Here is a tiny trained network, its code and every weight. The questions are about switching its units off for an input and a class, where a switched-off unit gives its printed mean instead of its output.

import numpy as np


def w(rows, s, z=0):
    codes = np.array(rows[::2]) - 128.0
    scale = np.full(codes.shape[1], s)
    scale[-1] = z or s
    return codes * scale


def f(y):
    return y / 2 * (1 + np.tanh(0.7978845608 * (y + 0.044715 * y**3)))


def log_softmax(a):
    a = a - a.max(-1, keepdims=True)
    return a - np.log(np.exp(a).sum(-1, keepdims=True))


def net(x, mask):
    res = np.array(x, float).reshape(1, 5) / 4 @ E
    y = f(res @ A[0][:, :-1].T + A[0][:, -1])
    res = res + np.where(mask, y, B[0][:, -1]) @ B[0][:, :-1]
    return log_softmax(res[-1] @ U[:, :-1].T + U[:, -1])


A, B = {}, {}
E = w([
[120,203,123,98,54,163,17],'x0',
[205,203,73,150,194,202,169],'x1',
[160,141,102,13,178,80,167],'x2',
[2,146,58,116,183,166,146],'x3',
[123,142,139,134,135,123,129],'x4',
],0.0084)
A[0] = w([
[171,133,111,26,177,71,118,43],'N0',
[170,147,90,154,183,190,136,72],'N1',
[133,160,112,94,108,180,63,73],'N2',
[124,102,137,188,112,166,110,115],'N3',
[203,185,169,147,137,74,97,127],'N4',
[158,190,104,155,157,134,131,88],'N5',
[157,71,92,179,134,107,197,75],'N6',
[43,113,192,116,142,71,99,82],'N7',
[107,107,96,116,57,87,148,2],'N8',
[168,178,123,137,151,191,136,104],'N9',
[146,167,117,135,154,192,135,42],'N10',
[216,67,152,155,115,121,123,81],'N11',
[109,133,178,255,131,177,130,57],'N12',
[130,150,136,73,164,99,107,35],'N13',
[110,54,147,188,227,98,156,84],'N14',
[126,187,84,131,54,112,86,23],'N15',
[110,82,133,87,94,105,55,36],'N16',
[39,176,140,111,171,148,109,65],'N17',
[61,138,54,162,187,133,144,91],'N18',
],0.011,0.0061)
B[0] = w([
[50,124,254,122,185,230,154,247],'N0',
[163,67,155,161,56,122,150,227],'N1',
[88,207,148,223,147,46,102,210],'N2',
[87,115,148,81,227,197,169,186],'N3',
[151,89,37,127,226,106,84,245],'N4',
[162,93,175,159,54,115,205,193],'N5',
[79,233,142,166,83,66,75,214],'N6',
[177,56,97,168,65,101,240,240],'N7',
[169,73,211,201,151,92,163,136],'N8',
[142,94,89,173,56,74,240,226],'N9',
[184,98,163,170,102,124,149,177],'N10',
[160,84,104,130,184,108,72,239],'N11',
[48,128,166,89,190,219,186,230],'N12',
[115,130,239,145,193,131,197,150],'N13',
[121,220,121,159,108,11,112,254],'N14',
[133,183,204,200,143,81,131,187],'N15',
[131,109,121,156,130,31,202,204],'N16',
[213,87,118,121,191,61,53,221],'N17',
[148,67,100,160,184,112,45,254],'N18',
],0.0088,0.0056)
U = w([
[146,48,123,146,51,101,222,95],'0',
[107,235,141,149,114,65,137,95],'1',
[62,99,187,99,183,184,188,103],'2',
[162,51,66,121,185,101,91,81],'3',
[119,119,98,107,98,121,157,254],'4',
[102,151,7,38,72,164,144,148],'5',
],0.012,0.019)

Each question gives the input, the list of numbers given to net, and the class t.
The units are the neurons (one row each of A and B). Each row of codes is followed by its name. A weight is (code - 128) times the scale printed after its matrix; where a second scale follows, it is the last column's (A, B and U).
mask holds one flag per neuron, in row order. A switched-off neuron (its flag False) gives its mean, the last column of its row in B, instead of its output. The means were averaged over made-up inputs and are rounded, as every weight is.
A unit's drop is (log p(t) with every unit on - log p(t) with that unit switched off) / (log p(t) with every unit on - log p(t) with every unit switched off).
The circuit of an input: a set's keep is (log p(t) with only the set's units on - log p(t) with every unit switched off) / (log p(t) with every unit on - log p(t) with every unit switched off). Starting from the 12 units with the biggest drops (on a tie, the unit counted first), units are removed one at a time, each time the one whose removal leaves the highest keep (on an exact tie, the one counted first), for as long as the keep stays at least 0.8.
circuit, biggest first: the units of the circuit, biggest drop first
k most important neurons: the k neurons with the biggest drops, biggest first
drop when u is switched off: that unit's drop, to one decimal
input [5,-7,-8,1,-7], class 2: 3 most important neurons	N3; N12; N9
input [-6,-5,4,-2,1], class 1: circuit, biggest first	N14; N6
input [-8,3,3,-6,-4], class 1: circuit, biggest first	N6
input [-5,-4,-4,-2,-2], class 1: circuit, biggest first	N14; N6
input [2,8,8,4,-1], class 0: circuit, biggest first	N9; N1
input [-7,4,8,-7,1], class 2: 2 most important neurons	N0; N2
input [5,-2,-4,4,-2], class 1: 3 most important neurons	N2; N15; N4
input [0,3,8,8,1], class 2: 2 most important neurons	N0; N13
input [-1,-8,-6,8,5], class 0: 3 most important neurons	N7; N4; N11
input [-6,5,1,-7,6], class 3: 2 most important neurons	N4; N11
input [4,-4,-7,-8,4], class 3: 3 most important neurons	N4; N11; N0
input [6,4,-7,-1,3], class 2: 4 most important neurons	N12; N3; N14; N6
input [4,8,-7,5,-3], class 0: 2 most important neurons	N9; N1
input [6,-5,-2,5,-6], class 1: circuit, biggest first	N2
input [4,-4,-6,-1,-6], class 2: circuit, biggest first	N3; N12
input [-1,4,-4,-6,2], class 3: 3 most important neurons	N4; N11; N0
input [-1,-5,-7,-7,0], class 2: circuit, biggest first	N12; N3
input [1,8,4,-8,8], class 0: 3 most important neurons	N9; N5; N1
input [5,4,-7,8,5], class 3: 3 most important neurons	N17; N18; N0
input [-4,5,-7,1,-5], class 2: 3 most important neurons	N12; N3; N7
input [1,8,-8,3,-4], class 0: circuit, biggest first	N9
input [1,0,-7,0,-3], class 2: drop when N17 is switched off	0.0
input [0,-4,-6,4,-5], class 2: drop when N3 is switched off	0.3
input [-7,-1,-4,-2,3], class 1: drop when N6 is switched off	0.1
